Below is a small trained network, with its code and all its weights. Each question gives an input and a target symbol and asks what happens when units are switched off, that is, made to give their printed mean instead of their output.

import numpy as np


def w(rows, s, z=0):
    codes = np.array(rows[::2]) - 128.0
    scale = np.full(codes.shape[1], s)
    scale[-1] = z or s
    return codes * scale


def norm(h):
    return h / np.sqrt((h * h).mean(-1, keepdims=True) + 1e-5)


def f(y):
    return np.maximum(y, 0)


def softmax(a):
    e = np.exp(a - a.max(-1, keepdims=True))
    return e / e.sum(-1, keepdims=True)


def log_softmax(a):
    a = a - a.max(-1, keepdims=True)
    return a - np.log(np.exp(a).sum(-1, keepdims=True))


def net(x, mask):
    ids = ['αδεηθφω'.index(c) for c in x.split()]
    T = len(ids)
    res = E[ids] + P[:T]
    q, k, v = (norm(res) @ M[0].T for M in (Q, K, V))
    z = softmax(np.where(np.tri(T) > 0, q @ k.T / 2**0.5, -1e9)) @ v
    res = res + np.where(mask[0], z, O[0][:, -1]) @ O[0][:, :-1]
    y = f(norm(res) @ A[0][:, :-1].T + A[0][:, -1])
    res = res + np.where(mask[1:17], y, B[0][:, -1]) @ B[0][:, :-1]
    return log_softmax(norm(res)[-1] @ U[:, :-1].T + U[:, -1])


Q, K, V, O, A, B = {}, {}, {}, {}, {}, {}
E = w([
[227,109,106],'α',
[208,3,187],'δ',
[59,201,37],'ε',
[61,199,36],'η',
[246,160,248],'θ',
[238,162,195],'φ',
[192,18,126],'ω',
],0.0063)
P = w([
[12,193,126],'0',
[179,47,199],'1',
[176,153,99],'2',
[64,209,83],'3',
[211,5,110],'4',
[184,168,95],'5',
[55,217,77],'6',
[212,3,64],'7',
[172,153,112],'8',
[32,215,100],'9',
],0.0051)
Q[0] = w([
[152,173,187],'h0',
[219,6,166],'h0',
],0.02)
K[0] = w([
[43,155,132],'h0',
[86,3,140],'h0',
],0.023)
V[0] = w([
[154,226,191],'h0',
[18,73,254],'h0',
],0.0073)
O[0] = w([
[253,214,73,4],'h0',
[104,254,223,55],'h0',
],0.0058,0.002)
A[0] = w([
[112,105,127,168],'n0',
[151,126,100,107],'n1',
[176,122,100,4],'n2',
[127,112,171,157],'n3',
[80,173,85,49],'n4',
[158,95,72,140],'n5',
[159,150,146,53],'n6',
[252,77,146,53],'n7',
[170,120,154,116],'n8',
[101,141,157,124],'n9',
[223,107,178,125],'n10',
[90,161,81,101],'n11',
[212,85,156,188],'n12',
[164,103,163,159],'n13',
[133,149,154,159],'n14',
[201,91,199,179],'n15',
],0.018,0.0043)
B[0] = w([
[123,65,162,175],'n0',
[125,183,140,160],'n1',
[105,252,137,152],'n2',
[96,191,147,189],'n3',
[215,107,66,153],'n4',
[106,214,188,216],'n5',
[118,115,69,146],'n6',
[210,11,35,239],'n7',
[86,115,140,171],'n8',
[143,162,144,153],'n9',
[28,97,177,230],'n10',
[166,107,73,162],'n11',
[30,102,103,247],'n12',
[170,89,119,197],'n13',
[146,122,92,157],'n14',
[223,113,133,255],'n15',
],0.03,0.0087)
U = w([
[78,136,102,26],'α',
[254,130,224,6],'δ',
[231,110,88,254],'ε',
[210,115,103,20],'η',
[129,98,99,183],'θ',
[83,109,74,47],'φ',
[78,113,228,220],'ω',
],0.0096,0.00097)

Each question gives the input, a string of symbols that net reads in full, and the target symbol t.
The units are the heads (2 rows each of Q, K, V and O) and the neurons (one row each of A and B). Each row of codes is followed by its name. A weight is (code - 128) times the scale printed after its matrix; where a second scale follows, it is the last column's (O, A, B and U).
mask holds one flag per unit, heads first, then neurons. A switched-off unit (its flag False) gives its mean, the last column of its rows in O or B, instead of its output. The means were averaged over made-up inputs and are rounded, as every weight is.
A unit's drop is (log p(t) with every unit on - log p(t) with that unit switched off) / (log p(t) with every unit on - log p(t) with every unit switched off).
The circuit of an input: a set's keep is (log p(t) with only the set's units on - log p(t) with every unit switched off) / (log p(t) with every unit on - log p(t) with every unit switched off). Starting from the 12 units with the biggest drops (on a tie, the unit counted first), units are removed one at a time, each time the one whose removal leaves the highest keep (on an exact tie, the one counted first), for as long as the keep stays at least 0.8.
units of the circuit, in order: the units of the circuit, biggest drop first
most important unit: the unit with the biggest drop
top k neurons: the k neurons with the biggest drops, biggest first
drop when u is switched off: that unit's drop, to one decimal
input ω ε ω, target δ: most important unit => h0
input ω α α ω δ α, target δ: units of the circuit, in order => (h0; n12; n7)
input θ ω α ε θ ω ω ε, target ω: top 2 neurons => (n5; n7)
input η ε ω δ, target δ: units of the circuit, in order => (h0; n7; n10; n12)
input ω δ δ, target ω: units of the circuit, in order => (n7; h0)
input δ φ δ φ φ η ε ω ω, target ω: top 2 neurons => (n7; n10)
input δ ω ω η α ω θ ω θ, target ω: top 3 neurons => (n7; n10; n4)
input δ ε δ, target ω: top 2 neurons => (n10; n7)
input δ ω η α, target α: top 3 neurons => (n15; n5; n2)
input α ω ω φ ε, target ω: top 2 neurons => (n7; n15)
input δ ω ω ε φ ε α α α, target ω: top 3 neurons => (n7; n10; n4)
input ω φ α ε δ ω, target δ: top 2 neurons => (n7; n12)
input ω η ω ε ω ε ε ω ε ε, target ε: top 2 neurons => (n4; n12)
input δ ω δ ω ε η ω φ θ, target ω: most important unit => n7
input ε ω φ ω α ε δ θ θ η, target ε: top 3 neurons => (n4; n12; n11)
input θ θ ε φ ω ω ω ω θ ω, target ω: top 3 neurons => (n7; n15; n12)
input ε ω ε α ω ε α ε φ α, target α: drop when h0 is switched off => 1.7
input ω φ ω η η, target ω: drop when n15 is switched off => 0.5
input δ ω ω ω ε α, target ω: drop when n7 is switched off => 1.1
